Below are the code and all the weights of a small trained network. Each question names an input and a class and asks about switching units off, where a switched-off unit gives its printed mean instead of its output.

import numpy as np


def w(rows, s, z=0):
    codes = np.array(rows[::2]) - 128.0
    scale = np.full(codes.shape[1], s)
    scale[-1] = z or s
    return codes * scale


def f(y):
    return np.maximum(y, 0)


def log_softmax(a):
    a = a - a.max(-1, keepdims=True)
    return a - np.log(np.exp(a).sum(-1, keepdims=True))


def net(x, mask):
    res = np.array(x, float).reshape(1, 3) / 4 @ E
    y = f(res @ A[0][:, :-1].T + A[0][:, -1])
    res = res + np.where(mask, y, B[0][:, -1]) @ B[0][:, :-1]
    return log_softmax(res[-1] @ U[:, :-1].T + U[:, -1])


A, B = {}, {}
E = w([
[153,112,130,201,178],'x0',
[110,203,122,97,159],'x1',
[6,128,133,146,111],'x2',
],0.015)
A[0] = w([
[140,147,140,128,159,245],'n0',
[65,146,117,139,121,139],'n1',
[139,171,133,102,145,255],'n2',
[106,179,139,97,110,204],'n3',
[99,137,160,103,147,151],'n4',
[121,47,144,121,87,134],'n5',
[123,127,147,175,143,69],'n6',
[162,172,145,106,152,75],'n7',
[105,96,130,223,155,91],'n8',
[110,66,117,149,84,152],'n9',
[174,101,120,94,145,164],'n10',
[178,118,108,141,148,180],'n11',
[77,153,121,70,112,221],'n12',
[120,106,131,79,80,184],'n13',
[116,124,122,243,198,189],'n14',
[206,141,150,124,112,105],'n15',
[180,104,116,94,135,184],'n16',
[90,2,138,207,96,173],'n17',
[119,136,131,166,112,251],'n18',
],0.017,0.0037)
B[0] = w([
[121,217,136,147,93,171],'n0',
[158,161,119,159,190,195],'n1',
[99,152,77,148,159,181],'n2',
[136,108,33,143,151,187],'n3',
[193,147,53,94,113,162],'n4',
[123,33,158,166,129,191],'n5',
[120,133,137,62,92,156],'n6',
[113,94,51,127,118,170],'n7',
[75,92,128,69,24,199],'n8',
[175,69,138,170,110,188],'n9',
[88,198,158,116,149,188],'n10',
[171,174,194,136,129,198],'n11',
[107,123,61,226,91,211],'n12',
[86,122,133,163,34,182],'n13',
[65,155,245,39,100,234],'n14',
[129,192,154,61,171,204],'n15',
[87,198,135,93,132,195],'n16',
[213,6,221,197,140,250],'n17',
[175,168,179,151,86,166],'n18',
],0.021,0.016)
U = w([
[167,223,61,134,235,90],'0',
[109,120,2,136,108,162],'1',
[154,28,43,57,173,4],'2',
[157,129,169,58,135,217],'3',
[236,56,128,175,166,205],'4',
],0.0092,0.0026)

Each question gives the input, the list of numbers given to net, and the class t.
The units are the neurons (one row each of A and B). Each row of codes is followed by its name. A weight is (code - 128) times the scale printed after its matrix; where a second scale follows, it is the last column's (A, B and U).
mask holds one flag per neuron, in row order. A switched-off neuron (its flag False) gives its mean, the last column of its row in B, instead of its output. The means were averaged over made-up inputs and are rounded, as every weight is.
A unit's drop is (log p(t) with every unit on - log p(t) with that unit switched off) / (log p(t) with every unit on - log p(t) with every unit switched off).
unit that matters most: the unit with the biggest drop
top k neurons: the k neurons with the biggest drops, biggest first
drop of u: that unit's drop, to one decimal
input [0,7,5], class 0: unit that matters most => n1
input [-4,-4,-2], class 4: top 3 neurons => (n14 n8 n5)
input [2,7,-1], class 1: top 2 neurons => (n15 n7)
input [-8,4,-6], class 1: top 2 neurons => (n13 n7)
input [-3,-4,-7], class 0: top 2 neurons => (n14 n17)
input [-1,0,-3], class 0: top 2 neurons => (n14 n17)
input [0,8,-2], class 0: top 2 neurons => (n8 n13)
input [3,5,8], class 1: top 2 neurons => (n12 n8)
input [-1,7,4], class 1: top 2 neurons => (n12 n15)
input [-1,-7,-7], class 3: top 2 neurons => (n15 n16)
input [8,-7,1], class 3: top 4 neurons => (n14 n8 n6 n12)
input [3,5,5], class 1: top 2 neurons => (n15 n11)
input [-5,-3,-1], class 1: drop of n17 => 1.0
input [-3,7,7], class 1: drop of n12 => 0.4
input [-3,0,2], class 1: drop of n17 => 0.7
input [5,7,-4], class 0: drop of n5 => 0.0
input [-4,8,7], class 1: unit that matters most => n12
